In the rows, 128 means zero.
Each row has a class, written after it.
[130 182 133 136 131 138 114 131 122 139 139 103 153 133 122  77 180  95
 130  88  86 137 109 105 165 110 114 119 133 131 121 127 114 153 133 188
  97 103 117] => q_974
[109 118 108 177 113 203 108  94  93  72 138 124 137 151 130 178 187 151
 166 131  89 123 151 136 109 122 113 135 125 106 109 182 113 165 154  64
 152 124 121] => q_264
[154 174  76 152 136 153 140 111  60 137  86 107 139 116  77  87 127 142
 124 108  74 143 139  68 136 155 110 108 165 170 122 191  67 124 110 119
 103 109 144] => q_250
[114 130 112 111 106 185 123 136 195 144 164 142 173 152 170 123 169 156
 169 146 115 125 115 214 100 101 126 146 103  99 121 145 154  73 136 124
 116 119 142] => q_543
[134 100 175 203 133 100 104 117  73 142 127 150 126 126  97 142 138 128
  96 132 123  89 139 146 117 113 103 100 128 107 103 114 108 142 142 155
 111 133 129] => q_817
[178 109 104 162 197 131 122 154 100 143 116 163 134 111 124 142 129  74
 121 130 148 122 102  85 159 162 107 102 127 170 125  99 117 151 154 117
 103 146 140] => q_264
[ 86 158 108 163 108 144 120 146 129 113 116 116 127 139  98 125  95 177
 112  99 150 105 110 157 167 101 167 134 106  78 115 159 159  64 118 171
 157 108 106] => q_817
[154 116  54 167 103 146  78 103 123 102 137 118 197 136 157 147 142 178
 180 137 160 113 111 200 200 130 125 147 141  82 133 135 185 156 150 107
 133 133 149] => q_974
[141 173  39 151 123 149  83 141  89 123 114  93 142 133  88  99 147 178
 178 133 122 174  99  82 141 146 137 135 140 144 124 154  46 130 136  99
 132 148 178] => q_947
[127 208 111  81 151 176 144  90 117 194 169 145 145 101 102  69 138 137
 174 119 118 160 110 143 191 103 115 139 141 195 121 165  30  83 101 112
 102 127 169] => q_250
[131 137  95 137 122 119 161 197 167 158 170 197 119 126 217 154 182 177
 107 138 144  97 109 149 146 100 169 161  91 136 105 177 197 123 120 121
  95 141 154] => q_330
[180 137 141 186 156  94 101 129  67 119 118 133 112 101  97 106 131  99
 130 108 139 109 108  71 166 118  79  90 138 137 127 126 101 147 167 131
 120 114 106] => q_264
[126 185 156 188 140 113 117 147  98 113  97  67 120 127  97 110 149 176
 116 123 126 141 120  89 110  92 131 108 128 152 117  68  96 141 167 193
 123 102  75] => q_296
[107 123  83 127 100 237 120 120  86 121 103 111  55 102 100 109 106  87
 100 117 117 124 110 124 130 108 111 105 123  70 105 169  98 122 151  82
 137 114  95] => q_330
[133 158 130 163 160 127 139 111  63 100 122 124  97 108  95  85 181  96
 107  86  96 157 102 110 139 128  96 113 134 128 127 112  58 134 125 160
 115 104 126] => q_947
[118 150 120  98 152 163 145 117 121  90 105 122  72 123 107 154 115  84
 134  37  98 166 111 116 146 163  80 118 148  83 134 140 104 138 147  77
 170 110 129] => q_543
[136  89 136 108 126 125 150 122 130 134 162 144 130 111 146 151 162  92
 103 153 128 140 134  79 145 156 144  99 116 133 130 127 194 150 124  83
 116 165 123] => q_264
[108 168 163 153 131  99 119 141 118 119 142 101 141 117  85  80 179 166
  89 121 113 129 129 102 134  71 119  75 130 125  94 140 117  96 141 153
  70 122  80] => q_330
[ 92 107 176 153 133 107 106 146  93 133 120 107 121 131  66  95 193 119
  91  82 125 126 123 112 120 128 105 103 124 100 110 115 142  93 149 124
 128 109 110] => q_330
[132 138  61 134  85 152 143 136 149 154 166 121 116 134 225 135 186 129
 127 197 140 146  95 108  82 147 137 133 147 152 127 134 198 125 109 125
 151  92 146] => q_296
[109 134  71 118 105 142 130 152 113 170 120 139 163 106 103 119 170 114
 114 154 113 132 102 149 127 136  87 114 142 118 110 127 178 126 142  60
 134 149 158] => q_330
[118 129  89 149  99 175 112 184 105 169 114 162 135 144  78 151  94 147
 154 138 127  83 104  96 162 106 135  96 130 150 125 170 148 129 138  59
 113 163 186] => q_817
[151 140 123 123 125 147 125  89 115 155 132  98 136 152 156  90 132 140
 187  97 115 166 126 130 158 108 130 168 143 158 143 126 116 155  76 122
 118 112 140] => q_974
[146 159 161 191 151  87  85 164 105 134 106 105 145 120  44 135 176 146
  85  80 104 116 144 117 115 128 110  96 126 125 123 117 115 120 167 145
 110 105 105] => q_296
[126 125 124 118 124 167 137  77 112 121 112 116 168 141  99 101 136 126
 125 163 124 140 122 105 159 140 161 131 114 143 142 137  61 106 118 143
 140 165 133] => q_250
[156 118 148 165 147 141  80 142  91 115 138  83 140  97  92 158 160 167
 152 121 121 109 123 129 124  85 120 103 122 137 128  88 111 126 180 139
 111 105 129] => q_947
[ 93 118  89 131 124 178 131 152 121 134 101 123 151 111  61 159 125 148
 145  87 107 132 118 151 175 129 119 121 119  89 121 124 160 117 151  74
 139 125 142] => q_947
[121 130 172 167  99 138  80 130  65 131 123  85  91 135  93 112 155 129
  99 119 156 133 126 123 153 114 114 120 141 132 127  95 150 113 145 151
 137 110 101] => q_330
[106 115 123 162 151 121 136 174  98 110 100 177 127 154 117 104 114 118
 110 124 158 106 121 171 117 193 102 130 129 134 116 163 137  62 139 134
 144 132 168] => q_817
[138 155  82 120 114 168  95  98 154 141 114 125 156 145 124 117  82 168
 170 125  96 145 141 131 129 128 138 161 131 105 116 198 128  81 120  85
 140 135 121] => q_330
[113  92  52 179 134 196 172 158  97 168 141 144 139 101 121 119 127 108
 131 134 101  89 111 118 142 110 134  86 106 129 104 163 140 134 130 140
 101  85 147] => q_264
[134 221  70 133 124 138  89 127 129 154 102 118 138 138 146 136 137 103
 148 176 139 108 102  94 117 126  85 116 173 144 120 158 131 142 126 110
 120 127 102] => q_543
[112 207  90 146 111 136  88  82  86 189 109  81 176 121  89  92 216  90
 146 135  96 132 118 101 147 126 130 145 161 146 134 165  60 173  98 120
 116 146 142] => q_296
[119 107 156 169 118 142 101 183 106  87 130 114 146 134  96 158 168 132
 141  92 130  90 143 133 154 125 119 108 121 110 122 178 154 146 176 119
 125 144 146] => q_264
[145 113  97 111 140 136 141 149 119 152 147 178 163  94 123 165 138 122
 107 146 115 112 130  92 152 183 117  60 125 151 141 153 196 127 156  53
  62 157 159] => q_264
[135 143  86 168 127 157  98 101  57 121 124 114 155 142  64 112 186 174
 125 109  98 146 124 137 103 138 139 104 131 130 139 140 141 100 119  80
 109 156 164] => q_543
[ 98 168 174 138  93 140 130  68 135  74 136 137  97 159 168 178  80 139
 136 149 155 105 124 165 144  99 102 105 134  77 150 133  90 145 137 174
 138 127  95] => q_543
[144 130  96 162 111 118 106 107 130 163 151 115 174 156 174 106 201 145
 159 141 120 140 130 124 156 124 117 162 149 149 110 148 182 140  95 126
 131  93 124] => q_974
[156 112 110 198 124  90 120 138  68 136 134 103 143 115 111 108 137 199
 105 122 164 131 107  96 213  93 146  92 152 158 113 147 142 113 121 158
 104 153 165] => q_330
[177  80  68 118 151 118 133 163 160 135 133 125 167  96 104 149 122 157
 124  88 112 166 106 186 136 135  97 138 125 108 115 126 173  68 142  62
 184 123 184] => q_330
[103 168  93  85 159 204 118 149 145  79 139 123 100 146 117 120 106  99
 198 113 141 129 153 142 116 163 179 178 119 111 111 129 135 163 143  91
 128 131  90] => q_250
[111  60 131 131 107 161 109 106 129  99 146  99 118 145 177 143 139 156
 167 102 158 137 150 201 123 152 151 183 107  53 115 136 163 150 143 119
 175 133 142] => q_974
[ 92 217  79 125 170 191  71  33 108 121 109  84 152 152 135 148 156 114
 162 174 143 153 162 127 127 172 152 170 139 158 134 130  46 151  89 106
  99 109  36] => q_264
[142 144 178 133 147 123 105 117 106 140 145 103 114 116 104 161  95 130
 140  76 134 119 151 147 172  98 100 108 146 134 127 119 125 164 134 144
 112 115 128] => q_974
[121 138 112 128 140 115 158 113 163  60 114 103  99 118 118 174  95 117
 131  71 106 110 122 126 117  58 129 117 130  40 130 175 131 150  74 119
 152 101  84] => q_947
[131 201 139 132 157  77 105 121 114 111 130 111 147 113 105 103 182 112
 126 102 132 116  82  77 133 128 109 112 139 115 130 106  94 125 155 182
 143 109 119] => q_250
[113 123 111 118 132 160 129 122 111 127 121 173 107 104  65 168  87 126
 110 107 160 131 100 174 213 133 104 102 104  88 149 125  60 116 149  82
 130 156 159] => q_947
[124 183  78 122 122 142 107 131 106 158 121  59 162 106  63 109 169 127
 151 146  99 148 142 109 154  99 145 141 143 164 120 127 118 149  93 105
 113 119  97] => q_947
[117 140  80 151 118 150 134  85 125 137 116  82 197 149 111 140 158  83
 124 163 107 154 123 113 192 150 133 145 163 142 114 132  54 171  92 199
 172 132 144] => q_250
[133 165 168 178 139 100 108 157 101 110 135 137 124 124 129 142 220 115
 139  91 116  97  93 135 142  77  96 144 122 119 128 100 119 166 154 171
 127 106 130] => q_947
[136 118 120 166  71 163 158 102  96  81 110 160 126 114 139 146  81 152
 108 139 136 145  99 150 216 130  96 112 115  79 133 145 144 132 179 138
 181 172 143] => q_264
[143 144  89 135 142 136 126 101 127 165 132  80 160  94 149 175 156 163
 108 135  82 162 162 132 163 143 150 152 104 129  99 102  36 221 150 170
 113 122 114] => q_974
[134 156 133 160 136  94 137 106  86 133 102 142 130 112  76  69 145  87
 108  98 127 116  98  95 167 116 109 114 140  89 118  94 153 146 122 154
 124 123  87] => q_250
[ 96  99 105 130  76 177  63 136 111 133 137  65 134 128 112 167 139 179
 138 108 120 150 161 193  85 169 151 140 136  49 114 108 211 142 154 102
 123 132 146] => q_330
[108 121 131 109 128 191 125 158 119 152 136 103 154 125 117 155 138 125
 109 136 121 122 176 175 169 164 161 134 109 160 121 120 168 152 149 142
  92 142 127] => q_974
[ 89 141 136 146  84 127 138 103  76 135 154 167 171 130 155 125 227 150
 121 178 130 112 101 151 167 154 105 112 131 153 159 126 166 102 137 135
 101 129 174] => q_947
[ 82 129 145 104 168 191 167  91 123 164 123  98 126  97  99 193 183  41
 100  86  80 130 152  84 200 104 136 124 123 140 106 176  51 198  94 100
 124 139  97] => q_264
[147 166  60 183 143  92 143 191 145 116 119 113 159 105  82  95 159 106
  95 136  90 122 117 169  59 108 109 121 114  90  88 144  91 142 145 173
 161 118 128] => q_296
[106  93 147  87 156 140 177 117 120  89 162 106 134  96 171  26 194 103
 134 206 192 109 110 150 102 132 155 137  89 149 112 116  92  59 159 166
 144 125  97] => q_250
[145 158  97  87 105 151 134 105 142  92 142 158 115  95 111 112  64  41
 157 137 118  93  93 151 125 124  80 106 133  45 140 132 121 149 165 118
 170 119 121] => q_250
[126 147 167 169 168 119 113 118  99 148 112 113 129 115 114 130 173 126
 130  79 122 121 110  74 145 102 105 116 125 133 115 114 124 126 144 144
 122 101  93] => q_264
[208  71 134 152 147  73 126 142 143 153 138 181 197 111 125 175 107 151
 121 172 163  79 117 173 131 109 107 109 125 141 137 106 190 101 134 116
 133 169 181] => q_250
[133  84 131 159 113 179 114 131 119 117  98  99 165 157 142 179 131 190
 172 104  87 126 153 159  92 114 118 150 127 108 113 142 162 170 153  98
 148 148 168] => q_974
[124 171 143 193 142  93  93 108  63 119 141  99 143 115 100 113 147 150
 135 100 156 116 109  77 209 120 121  84 148 140 129 137 106 131 146 194
 105 109 120] => q_264
[126 102  62  81  92 164 136 138 176 126 159 147 137 135 156 156 237 112
 116 157 168 151  43 134 133 116 131 151 109  97 145  73 233 104 107  22
 203 125 136] => q_250
[144  91 169 173 140  93 127 132  98 147 114  95 159 104 132 153 176 124
 118 130 138  83 106 142 157  71 106 121 139 144 120 110  98 147 131 162
 138 129 150] => q_817
[115 196 124  89 108 137 107 124 143 130 169 134 158 124 138 108 133 208
 137 169 154 137 111 110 132 157 174 120 102 142 138 135 139  51 165 158
 117 148 145] => q_250
[127 178  90 176  92 162 102 159  91 120  89 121 135 159 120 123 169 125
 147 144 139 130  94 170  88 110  98 171 158 108 109  87 178 183 123 135
 167 155 147] => q_250
[131 195  40 121 162 114 121 133 107 193 161 120 144 117 119 119 149 120
 160 138 130 122 143 112 136 153 157 145 153 190 111 201 139 115  74 102
 122 126 162] => q_543
[ 95 168  80 156 136 153 128 122  76 121  96 176  85 154 109 166  64 152
 175 103 156  98 105 159 140 128 126 156 127 115 143 136  92 161 106  63
 151 130 157] => q_817
